In the rows, zero is written as 128.
Here are made-up objects, facts about them, and rows of numbers that follow some of those facts. Name the object behind each unnamed row.

Facts:
δ: is directly followed by; Ω: refers to; κ: uses
baflim	δ	vekle; bigrir	δ	kloto; biske	δ	nofles; bote	δ	biske; braflur	δ	kino; brazi	δ	grubram
bregeskun	δ	grolol; bregufes	δ	stedru; brimor	δ	stinel; bripek	δ	klelan; dasa	δ	nudrum; dezek	δ	nafim
dibis	δ	skidek; dirak	δ	fatre; dogor	δ	biflin; dragum	δ	rudra; drebrester	δ	flenil; drire	δ	fleva
droflaplis	δ	skiben; drufus	δ	bobas; fatre	δ	bregufes; fibrul	δ	tobri; flaridres	δ	dezek; flenil	δ	trefle
fleva	δ	pliskazek; fliklem	δ	veske; flipa	δ	trulak; flovasta	δ	trulom; gedrok	δ	kenin; gomiplik	δ	grizes
grerirok	δ	pifovo; grore	δ	roskabol; grubram	δ	grudutus; grudutus	δ	drimos; kabritro	δ	restir; kenin	δ	papli
kino	δ	migam; koplam	δ	drebrester; kubrun	δ	rina; lapun	δ	kubrun; mapobru	δ	pleskil; mepu	δ	droflaplis
nedrur	δ	mastun; nifarik	δ	plibuzi; nitil	δ	dasa; nozevi	δ	grudru; pazek	δ	floze; pleskil	δ	koplam
poflo	δ	sorusik; restir	δ	drubor; roskepus	δ	loklen; sebrefle	δ	tobris; skadren	δ	sebrefle; skiben	δ	nipo
skimestes	δ	braflur; skulel	δ	gomiplik; sokli	δ	bregeskun; sorusik	δ	dirak; stilan	δ	floge; stutir	δ	skulel
tifus	δ	fibrul; tobri	δ	grerirok; tobris	δ	morul; toves	δ	bote; trazem	δ	skadren; trenal	δ	gifom
truklim	δ	nedrur; trulak	δ	skirol; trulom	δ	reki; turuk	δ	flovasta; vekle	δ	vekos; vekos	δ	sastak
veske	δ	truklim; viplar	δ	kladu; zeluk	δ	kabritro; zesi	δ	viplar; zeva	δ	dretru; bigrir	Ω	trulak
bigrir	Ω	roskepus; bigrir	Ω	stogrul; bipu	Ω	dirak; bipu	Ω	sokli; bipu	Ω	nudrum; bobas	Ω	grerirok
bobas	Ω	flipa; bobas	Ω	guflim; bote	Ω	skirol; bote	Ω	tifus; brazi	Ω	zesi; brazi	Ω	plamo
brazi	Ω	fimis; bredral	Ω	tobris; bregufes	Ω	flasken; bregufes	Ω	truklim; drubor	Ω	skiben; flaridres	Ω	poflo
flaridres	Ω	floze; flaridres	Ω	gavotem; flaridres	Ω	papel; flaridres	Ω	toves; flaridres	Ω	plonur; flaridres	Ω	grubram
floge	Ω	zeluk; floge	Ω	papel; floge	Ω	papli; gifom	Ω	fliklem; gifom	Ω	loklen; gifom	Ω	flasken
gifom	Ω	tifus; girun	Ω	kepin; girun	Ω	braflidru; gomiplik	Ω	biflin; gomiplik	Ω	grerirok; griskon	Ω	flenil
griskon	Ω	dasa; griskon	Ω	listos; grizes	Ω	brifla; grizes	Ω	trapu; grizes	Ω	griplok; grore	Ω	dibis
grore	Ω	truklim; grore	Ω	gedrok; grore	Ω	gubros; kenin	Ω	sifles; kenin	Ω	flasken; kenin	Ω	vekos
kino	Ω	flenil; kino	Ω	biske; kino	Ω	braflidru; kladu	Ω	skadren; kladu	Ω	pleskil; kladu	Ω	nodruk
kubrun	Ω	plamo; kubrun	Ω	reto; mastun	Ω	tokos; mastun	Ω	veske; mastun	Ω	vebus; mastun	Ω	zesi
mastun	Ω	trapu; mastun	Ω	viplar; mastun	Ω	stegri; mepu	Ω	dragum; mepu	Ω	grolol; nenar	Ω	drebrester
nili	Ω	tokos; nili	Ω	grudru; nofles	Ω	kepin; nofles	Ω	migam; nozevi	Ω	fliklem; reki	Ω	drire
reki	Ω	zesi; reki	Ω	vekos; reki	Ω	plostu; reki	Ω	fatre; rina	Ω	kloto; rina	Ω	skirol
rukli	Ω	fleva; rukli	Ω	zeluk; rukli	Ω	flovasta; rukli	Ω	baflim; sanim	Ω	sorusik; sastak	Ω	kloto
sebrefle	Ω	biske; skepak	Ω	dretru; skiles	Ω	boter; skiles	Ω	koplam; skiles	Ω	sorusik; skiles	Ω	drufus
skogren	Ω	lapun; skogren	Ω	listos; staka	Ω	skidek; staka	Ω	flovasta; staka	Ω	toves; staka	Ω	fimis
stilan	Ω	trulak; stinel	Ω	meza; stinel	Ω	drebrester; stinel	Ω	truklim; stinel	Ω	skulel; stinel	Ω	trazem
stutir	Ω	kloto; stutir	Ω	fladrus; trefle	Ω	dragum; trefle	Ω	reto; trefle	Ω	guflim; trefle	Ω	nudrum
vekle	Ω	pivir; vekle	Ω	rudra; vekle	Ω	vena; zeva	Ω	lapun; zeva	Ω	skulel; zeva	Ω	gose
zeva	Ω	grudru; bigrir	κ	gifom; bote	κ	grolol; boter	κ	fibrul; boter	κ	grudutus; bredral	κ	fimis
bredral	κ	stutir; bregeskun	κ	fibrul; bregeskun	κ	papli; bregufes	κ	ladoge; bregufes	κ	pifovo; brifla	κ	plostu
brimor	κ	dezek; brimor	κ	biflin; dezek	κ	gose; dezek	κ	fimis; dezek	κ	bakis; dibis	κ	zagras
doflur	κ	grizes; dogor	κ	gifom; dogor	κ	fibrul; dogor	κ	klelan; drebrester	κ	fimis; dretru	κ	grolol
dretru	κ	brazi; droflaplis	κ	drimos; drubor	κ	klelan; drubor	κ	papli; drufus	κ	kubrun; fibrul	κ	plostu
flipa	κ	gifom; flovasta	κ	gomiplik; gedrok	κ	biflin; gifom	κ	klelan; girun	κ	biflin; girun	κ	roskepus
gomiplik	κ	klelan; gomiplik	κ	fimis; gragrir	κ	fibrul; grerirok	κ	gifom; grerirok	κ	fatre; griplok	κ	nitil
grolol	κ	fimis; grore	κ	drebrester; grubram	κ	gifom; grubram	κ	girun; grudutus	κ	baflim; guflim	κ	kabritro
guflim	κ	fimis; kenin	κ	dezek; kenin	κ	klelan; kenin	κ	migam; kenin	κ	fimis; kepin	κ	nitil
kladu	κ	plamo; kloto	κ	plostu; koplam	κ	floge; kubrun	κ	plostu; ladoge	κ	fatre; listos	κ	gubros
medeme	κ	mapobru; medeme	κ	dragum; mepu	κ	fimis; meza	κ	veske; meza	κ	fimis; migam	κ	plostu
mitrubra	κ	fimis; mitrubra	κ	bakis; nedrur	κ	stapoplis; nedrur	κ	papli; nifarik	κ	kenin; nifarik	κ	mapobru
nifarik	κ	drubor; nitil	κ	grolol; nodruk	κ	stiskis; nodruk	κ	dogor; nudrum	κ	gifom; nudrum	κ	pletra
papli	κ	fatre; plamo	κ	gifom; plamo	κ	dogor; pleskil	κ	plostu; plibuzi	κ	fimis; pliskazek	κ	gose
plonur	κ	bripek; poflo	κ	grolol; poflo	κ	bripek; poflo	κ	fimis; reki	κ	grolol; reto	κ	fimis
reto	κ	bakis; rina	κ	drufus; roskabol	κ	plibuzi; roskabol	κ	fatre; roskepus	κ	skiben; rudra	κ	roskepus
rudra	κ	bakis; rukli	κ	biflin; sastak	κ	stogrul; sebrefle	κ	stilan; sebrefle	κ	fatre; sifles	κ	trezu
sifles	κ	nudrum; skepak	κ	kloto; skidek	κ	grizes; skidek	κ	grerirok; skiles	κ	fimis; skirol	κ	dogor
skulel	κ	papli; stegri	κ	medeme; stilan	κ	kepin; stilan	κ	grudutus; stogrul	κ	drebrester; tobri	κ	stapoplis
tobri	κ	plostu; tobri	κ	sanim; trefle	κ	nifarik; trenal	κ	papli; trezu	κ	stilan; trulom	κ	nitil
vekle	κ	fibrul; vekos	κ	grerirok; velem	κ	klelan; vena	κ	kepin; vena	κ	klelan; viplar	κ	klelan
viplar	κ	fimis; votron	κ	boter; votron	κ	klelan; zesi	κ	grolol; zeva	κ	fimis

Known rows:
[150 122 106 156 132 145 144 146 149 113  96 150 183  77 107 110  96 141
 160 137 126 125 150  73 152 151 105 112 133 120 128 139 100 103  96  77
 156 105 140 129 128 123  99  92 108 107]: bipu
[154 113 135 127 119 147 144 142 127 127 117 134 161 115 128 111 119 126
 168 144  99  84 167  81 128 144  76 141 185  92  97 157 113 104  94  92
 113 110 128 133 135 141 117 117 122  90]: velem
[160 130 127 166 116 138 146 140 131  98 113 148 167 102 123 113 105 133
 152 129 115  97 166  70 140 154 102 111 143  83 116 138 106 119  98  84
 149  96 133 122 142 129 130 111  94  90]: trulak
[169 132 131 147 107 124 140 119 105 110 131 153 161  97 143 133 108 137
 140 142 111  89 147  50 156 131  90 107 140  81 124 145 122 100  83 106
 160  71 117 121 131 146 109  97  82  91]: biske
[173 123 137 143 123 145 154 146 132 127 119 119 154 120 113 107 121 142
 162 139 110  91 156  98 122 144  81 143 179  78 116 140 112 105 112  85
 112 103 127 129 123 142 105 129 112  79]: nifarik
[176 130 126 164 120 145 154 141 134  95 113 131 162 105 121 108 106 143
 157 131 116 114 161  78 151 159  94 121 146  72 127 132  94 110  97  72
 147 106 144 132 145 132 134 106 112  83]: dragum
[162 129 127 163 117 135 149 137 131  98 113 146 162 103 119 113 106 137
 152 131 116  96 167  71 144 155 103 113 146  85 118 138 105 118 102  83
 151  93 133 119 144 131 126 112  91  91]: sorusik
[150 106 147 133 119 159 146 139 132 130 113 124 163 111 130 123 122 128
 180 156  95  95 147 102 114 134  66 149 204  78 109 150 107 100 117  90
  98 110 124 131 128 152 109 124 124  79]: dogor
[166 132 120 154 142 136 160 145 143 127 162 127 161 140 122 122  96 173
 152 113 129  56 140  98 130 142 102 118 139  85 133 166 121 122 122 102
 130 119 126 155 111 128 105 165 100  95]: pleskil
[156 115 134 137 120 146 149 144 132 125 121 133 159 119 120 111 119 136
 158 134 104  73 166  89 119 143  86 135 173  88 106 158 116 114 103  93
 119 107 126 125 128 135 115 131 103  92]: roskabol
[158 117 129 142 124 147 148 140 132 122 125 136 155 115 112 109 115 135
 160 136 110  81 168  99 121 143  89 133 164  95 107 152 116 111 110  93
 119 113 123 125 127 130 113 130 101  90]: flovasta
[168 130 131 159 107 136 149 136 129 100 116 142 163 106 126 115 112 137
 160 139 120 103 161  65 150 156 100 123 149  76 115 131 111 111 104  85
 149  86 134 120 141 139 127 112  92  90]: pletra
[154 135 114 155 130 133 139 159 159 119  87 147 178  79 112 109 109 131
 153 128 126 110 139  65 153 153 115 110 140 117 128 132 104 103  90  77
 149  81 141 128 122 133  91  97  89 110]: nenar
[157 115 135 132 123 144 150 143 131 124 126 135 164 125 130 109 118 140
 163 141 103  81 157  86 130 144  85 142 170  85 109 155 115 108  99  91
 121 106 133 133 123 138 119 125 111  93]: nodruk
[158 134 135 156 116 137 154 139 126 102 115 150 166 109 135 118 106 135
 145 127 116  90 159  61 142 146  95 111 143  75 117 148 102 118  83  91
 153  88 137 125 141 132 134 113 101  92]: dasa
[169 142 135 165 104 133 152 153 140 105 102 123 151 100 127 119 111 138
 161 133 129 109 146  70 153 160  97 117 160  77 121 118 111 125 109  82
 128  74 133 126 147 146 115 122  99  88]: tifus
[163 128 134 168 106 136 147 137 128  94 112 143 158 106 118 116 112 136
 153 137 120  99 166  78 141 148 106 120 147  76 112 126 114 118 113  84
 149  86 127 111 138 132 122 120  78  87]: skadren
[181 131 107 143 136 127 154 140 135 144 191 129 164 141 135 121 101 176
 162 122 133  53 145  88 144 151 104 133 124  96 122 169 127 111 128  97
 135 107 123 164 100 146  95 159  89 105]: migam

Rows to name:
No name comes twice in this set of rows, the named rows included.
[126 128 121 123 125 134 143 192 181 148  66 142 138 109 111 101 123 104
 152 122 119  85 138  99 136 146 103 130 148 140 104 139 132 109  59 100
  96  96 132 144 103 124  83 132 115 118] | kenin
[139 100 131 132 141 163 145 149 153 136  89 136 181  87 109 114 119 136
 165 151 106 116 130 105 121 127  82 140 178 110 128 147  97  82  97  81
 116 110 140 131 102 136  83 106 124  97] | bigrir
[154 122 140 152 109 141 147 139 126 101 102 145 164  99 124 111 119 125
 159 139 106  96 173  68 133 153  94 128 165  79 103 140 102 113  92  80
 138  89 132 107 145 136 132 105  96  90] | klelan
[150 124 134 129 110 160 177 164 136  99  77 136 167  78 112 102  86 208
 159 152 166 125 132  68 170 138  86 119 137 118 116 163  82 147  82  73
 157  59 152 100 136 114  80 101 139 111] | stutir
[142 121 105 141 133 147 135 141 148 114 107 155 182  90 104 113 121 136
 167 153 134 129 157  65 161 160 108 132 116 126 115 122 111  92 122  83
 166  94 141 125 109 119 101  92  94 119] | mastun
[174 149 130 167 107 127 149 156 146 110  96 125 150  99 121 117 117 132
 163 127 124 103 147  71 151 164  98 116 164  77 121 113 115 123 109  79
 128  72 132 127 147 152 110 123  88  82] | fliklem
[146 109  98 131 133 147 136 157 157 140 117 143 167  98 106 106 112 132
 176 154 120 102 154  98 144 143 104 150 135 142  98 145 125  89 108  83
 122 112 126 145  95 128  75 113 101 112] | reki
[143 116 113 158 140 150 149 147 153 102  90 156 187  82  99 104  98 140
 149 133 123 122 154  82 142 148 113 112 127 115 127 143  95 101  88  73
 163 107 148 126 122 111 109  96 103 110] | bobas
[121 141 107 119 132 125 125 185 186 159  90 135 176 105 122 123 140 111
 183 128 122  82 128  64 153 176 110 136 165 148 105 129 134 101 113 103
 107  75 143 146  98 153  71 124  86 134] | bregufes
[145 112 111 134 148 150 145 151 152 139 107 139 182  97 102 103 111 143
 159 136 113  98 148  87 133 139  97 133 154 126 121 159 104  92  94  80
 129 116 137 134 106 123  83 109 115 109] | rukli
[196 136 118 137 114 139 150 153 130 138 117 115 117 124 103  88 120 129
 144 129 110  84 179 107 137 147  79 138 156  98 107 143 121 115  86  91
 104 110 114 128 131 128  95 128 125  76] | poflo
[140 101 123 102 111 158 166 162 130 134 111 131 170  85 101  97  96 217
 180 166 154  87 149  75 158 131  87 158 154 155  78 188 102 138 107  75
 136  60 139 101 112 127  49 116 124 121] | sastak

Now the same objects, written a new way:
Some objects and their rows:
[ 98 107 140 106 172 112 142 100 120 147 115 135 148 151 126 145 145 114
  98 133 126 128 114 130 112 151 132 101  99 116 152 153  83 107 138 100
  96 134 114 129 132 135 132 145 151 108]: meza
[126 142 112 146 130 134 121 135 142 123 106 116 133 111 131 126 136 133
 135 133 121 129 134 133 126  97 140 135 139 127 121 135 142 142 144 145
 131 122 145 129 125 125 123 128 149 143]: restir
[ 77  99 126 110 119 147 129 108  87 155 112 117 110 133 122 122 114 147
 131 124 137 110 120 143 133 125 114 116 131 131 138 124 116 112  66 110
 122 116 104 126 181 111 125 151  95 150]: sifles
[133 129 120 126  86 116 107 139  67 145 114 135  92 128 122  93 116 139
 125 172 124 133 154 129 131 175 125 135 131 137 128 152 124 159 107 122
 151 147 108 134 110 140 135 123 109 118]: vekle
[154 109 162 154 128 125 130 123 146 122 177 134 127 142 148 160 112 100
 172 106 116 136 148  94 120 152  89 140 118 146 109 139 163  99 158 125
 136 152 161 121 100 114 112  98 175 138]: dragum
[124 104 109  94  98 134 133 139  62 140 112 119 133 116 101 107 112 106
 116 128 126 147 124 148 126 186 120 117 146 114 149 119 101 147  94 150
 113 126 124 123 117 133 129 139 166 152]: sebrefle
[108 130 141  70 121 131 127 111 113 140 135 125 130 132 145 125 138 139
 118 113 137 133 116 163 124 141 168 123 134 107 156 123  96 143 100 127
 126 112 124 115 128 145 125 125 129 153]: trulom
[ 99 109 125 161 159 116 128  90 127 156 102 115 121 135 129 134 100 132
 139 122 113 106 107 140 115 117 130 140 111 143 106 154 115 148 136 140
 132 123 149 141 129  94 115 147 139 150]: dibis
[109 130 120 160 141 133 128 115 131 138 118 116 125 131 139 134 142 143
 147 133 116 109 112 125 133  94 140 141 126 120 116 118 142 141 139 136
 124 108 149 112 154 115 118 127 122 122]: fladrus
[132  96 173 148 129  99 126 121 146 105 160 136 121 168 125 146 131 139
 125  96 111 122 137 123 118 176 168 139 130 134 121 110 116 134 152 139
 111 131 112 133  91 162 104 107  95  98]: stutir
[116 116 111  97 103 130 133 126  74 146 117 136 110 137 121 110 126 124
 124 154 144 135 130 130 132 157 119 130 129 124 140 122 109 135  90 114
 133 134 108 111 154 146 135 125 117 131]: votron
[127 131 108 155 149 128 123 175 183  85 170 167 142 123 117 153 169 129
 162 121 146 129 177  94 137  63 111 114 132 126 142 128 156  56 156  97
 147 119  81 134 119 154 134 124 117 144]: biflin
[138 137 121 121  96 139 122 127  78 151 116 134 100 132 127 104 126 129
 127 183 137 127 134 118 136 149 111 128 129 124 123 130 119 142  97 110
 144 143 110 110 140 130 144 127 114 125]: gragrir
[127 123 138 120  95 145 114 188 145  76 127 124 147  82 101 123 115 138
 134 118 118 129 155 124 139 117 102 102 171 121 153  80 170 103 134 154
 110 118  86 152 126 124 113 134 106 117]: grizes
[120 112 121 113 103 151 125 130 100 140 150 133 120 113 109 122 121 131
 150 117 140 115 120 139 134 140 128 126 149 120 135 102 114 125  93 127
 135 107  90 103 143 132 129 130 112 153]: trezu
[122 143 108 112 150 109 135 151 122 106 114 142 139 142 133 126 173 125
 100 153 135 151 152 119 136 120 137 121 119 111 149 142 130  94 143 118
 110 140 130 140 132 157 133 130 126 126]: pliskazek
[112 114 141  80 104 127 116 163 104 108 112 133 138 114 152 166 151 114
 105 163 113 170 195 123 126 167 112 117 149 138 150 184 152  80 137 103
 135 185 111 120 113 148 123  98 149 115]: trefle
[120 117 111 123 124 131 111 125 147 127 111 113 134 101 135 160 136 133
 140 110 130 133 160 132 131 120 128 145 165 156 108 148 143 141 159 131
 153 150 117 102 111 116 114  98 149 113]: bipu

Name these rows:
No name comes twice in this set of rows, the named rows included.
[166 154 139 167  92 128 115 160 118 139 128 144 105 124 131 112 124 133
 141 190 122 113 137  98 137 140 135 133 131 128 116 121 143 160 143 124
 141 145 118  99 115 131 138 114 113  83] | sanim
[104 112 121 152 146 125 124 121 135 138  93 115 137 106 119 142 116 133
 130 143 115 101 124 134 122 104 135 119 143 142 107 145 111 142 161 131
 130 124 110 121 122 103 124 137 145 111] | nenar
[119 119 139 113  97 135 133 166  80 113 128 132 136 126 128 127 137 115
 103 183 112 140 158 116 132 178 123 116 133 101 148 132 138 110 121 122
 111 147 118 124 134 156 132 134 131 118] | drubor
[143 131 128 121 152 123 137 118 141 127 147 132 133 152 132 142 160 122
 126 115 137 141 114 115 131 132 141 138 116 110 142 104 123 123 149 133
 108 132 149 110 137 145 120 116 140 112] | stogrul
[147 149 116 129 104 120 119 134  97 151 106 139 105 129 137 109 132 142
 121 193 133 127 133 112 137 151 130 130 118 134 122 158 124 172 121 110
 147 161 117 109 129 130 150 116 109  91] | skepak
[ 96 104 169  89 133 111 127  95 118 130 130 125 116 155 145 140 138 161
 108 114 116 131 115 165 111 170 200 134 135 125 146 141  88 144 125 140
 110 125 112 121 122 155 106 113  93 111] | bote
[113 110 134  77 113 114 126 146 121 110 142 142 128 132 129 150 153 121
 118 130 133 156 170 129 122 169 131 119 133 133 156 157 119  94 128 107
 126 154 102 125 105 164 116 102 128 132] | gomiplik
[122 103 131 129 102 149 138 140  95 134 140 109 146 118 120 137 116 101
 133 122 115 119 132 119 132 171 109 132 145 112 130  98 140 121 111 142
 107 126 140 108 140 124 118 130 139 126] | ladoge
[102 136 109 117 118 127 109 149 148 113 103 116 138  86 146 163 147 131
 135 143 124 149 168 143 130 104 139 120 160 144 126 178 153 116 158 128
 158 142 119 111 111 129 114 103 153 137] | bobas
[111 128  86 118 114 131 131 123  75 138 119 138 105 141 118 100 133 127
 143 144 150 122 131 115 138 137 106 135 121 128 132 119 121 132  79 111
 143 126 126 116 166 132 144 142 115 140] | nodruk

The same objects again, as new rows of numbers:
Some objects and their rows:
[110 123 126  99 122 151 111 118 136 141 149 128 132 133 125 121 137 108
 114 132 138 119 142 148 142 112 134 137 120 113 128]: gubros
[127 127 126 113 147  95 138 149 120 135 140 123 111 158 122 140 136  80
 122 136 128 129 132 163 150 119 114 115 123 135 131]: veske
[138 123 143 134 117 124 120 127 128 135 132 126 135 112 121 115 141 153
 133 141 132 124 115 138 141 115 136 141 127 129 131]: dirak
[126 131 130 147 117  95 111 119 129 130 122 125 134 127 158 110 117 154
 145 113 115 114 120  99 123 143 129 131 132 136 127]: skepak
[120 116 133 140 143 137 127 131 134 137 149 133 106 175 123 129 148  83
 117 142 138 123 166 147 146 132 137 106 119 124 126]: gose
[143 132 114 133 106 125 120 114 136 103 124 134 134 117 114 141 134 168
 139  89 137 129 117 107 130 129 100 130 112 129 123]: skirol
[153 141 132 127 133 110 142 141 122 114 126 115 116 120 128 108 129 167
 111 125 133 139 129 100 143 134 133 126 123 133 131]: flovasta
[136 134 129 101 106  96 117 124 126 115 121 123 132 141 130 160 135 184
 143 109 119 140 127 127 132 137 116 121 128 129 122]: boter
[137 126 148 213 132 155 134 123 130 123 108 134 117  70 137 137 125 119
 138 136 122 116 101 144 101 146 147 126 129 151 133]: trefle
[138 143 132 124 126 115 125 125 126 113 118 124 129 114 132 136 132 190
 138 105 117 132 127  96 122 143 125 121 132 144 122]: votron
[139 128 130  97  94 126 141 127 130 128 129 132 127 119 136  96 115 106
 109 132 140 123 118 122 106 140 142 147 120 113 131]: floze
[104 131 113 136 176 130 127 134 123 116 125 109 121 115 135 185 135  90
 126 116 115 124 118  88 125 107 135 146 122 128 128]: bote
[162 147 122 172 143 174 149 127 140 130 129 127 123 124 137  82 115  70
 126 137 136 129 138  82 112 144 118 129 128 137 133]: rukli
[130 138 127 138 108 104 116 121 127 123 116 126 138 129 139 122 126 172
 142 100 121 121 117 121 132 144 117 117 130 141 121]: gragrir
[136 123 154 168 148 100 135 128 124 116 129 122 115  92 108 133 154 235
 120 149 126 107 123 115 143 115 141 139 129 148 135]: guflim
[129 127 127 162 115 146 133 130 129 116 109 140 120 106 136 179 106 127
 137 116 125 129 113 154 105 156 132 111 130 135 124]: drubor
[125 129 130 163 112  79 105 121 125 128 115 125 140 107 148  90 108 196
 139 108 109 112 117 113 124 141 133 122 130 147 128]: tobri
[125 120 139 116 147 103 129 134 126 123 129 120 118 134 117 154 134 137
 122 141 134 123 149 116 140 123 132 129 128 126 131]: stogrul

Rows to name:
No name comes twice in this set of rows, the named rows included.
[145 124 118 189 142 123 137 124 136 105 134 143 125 127 107 123 128 156
 122 130 133 118 144  82 130 129 103 123 109 130 135] | rudra
[139 133 124 109 111 148 141 135 133 133 125 128 120 129 157 117 115  43
 120 141 142 128 112 117  89 146 148 145 121 106 131] | floge
[133 140 125 154 122 121 111 127 128 128 116 120 140 123 152 127 122 143
 154 113 113 134 109 111 123 139 127 114 140 140 123] | vekle
[108 125 123 138 141 160 122 120 134 139 141 133 136 116 134  99 133  88
 123 128 123 114 138 122 125 129 139 138 127 124 126] | nenar
[121 136 120  85 137  86 142 131 119 120 132 126 127 140 120 151 151 147
 125 117 108 119 118 125 135 117 114 140 122 129 127] | griplok
[136 133 122 185 167 169 117 120 134 132 143 128 140 130 117  65 129 150
 119 120 141 127 163  95 163 117 112 121 121 135 130] | gedrok
[147 135 130 169 151 152 135 119 137 123 128 149 131 161 121 117 129  97
 140 142 137 141 166  96 112 142 108 111 130 133 128] | girun
[130 128 119 124 107 159 156 137 132 136 122 149 117 134 126 165 106  22
 134 142 134 139 111 181  97 146 103 120 131 119 128] | grizes
[130 136 118 119 156  84 137 143 112 126 138 115 122 129 121 121 153 160
 115 117 111 124 116 132 167 107 118 143 120 143 130] | zesi
[141 122 136 179 164 132 128 139 133 115 132 127 113 140 124 138 124 123
 129 139 128 123 144 106 135 131 134 110 118 143 132] | dezek
[114 120 110 158 139 184 131 114 135 141 127 142 129 125 143 115 130  46
 120 123 123 110 130 130 105 140 145 141 118 124 127] | stinel
[120 132 128  75 150 121 127 139 119 127 131 109 128 157 137 188 158 128
 130 133 118 136 122 134 140 102 148 138 135 120 124] | nitil
[132 119 130 139 112  68 104 127 127 121 124 135 118 156 142 143 129 150
 141 119 127 111 136 127 127 154 141 109 117 133 127] | migam

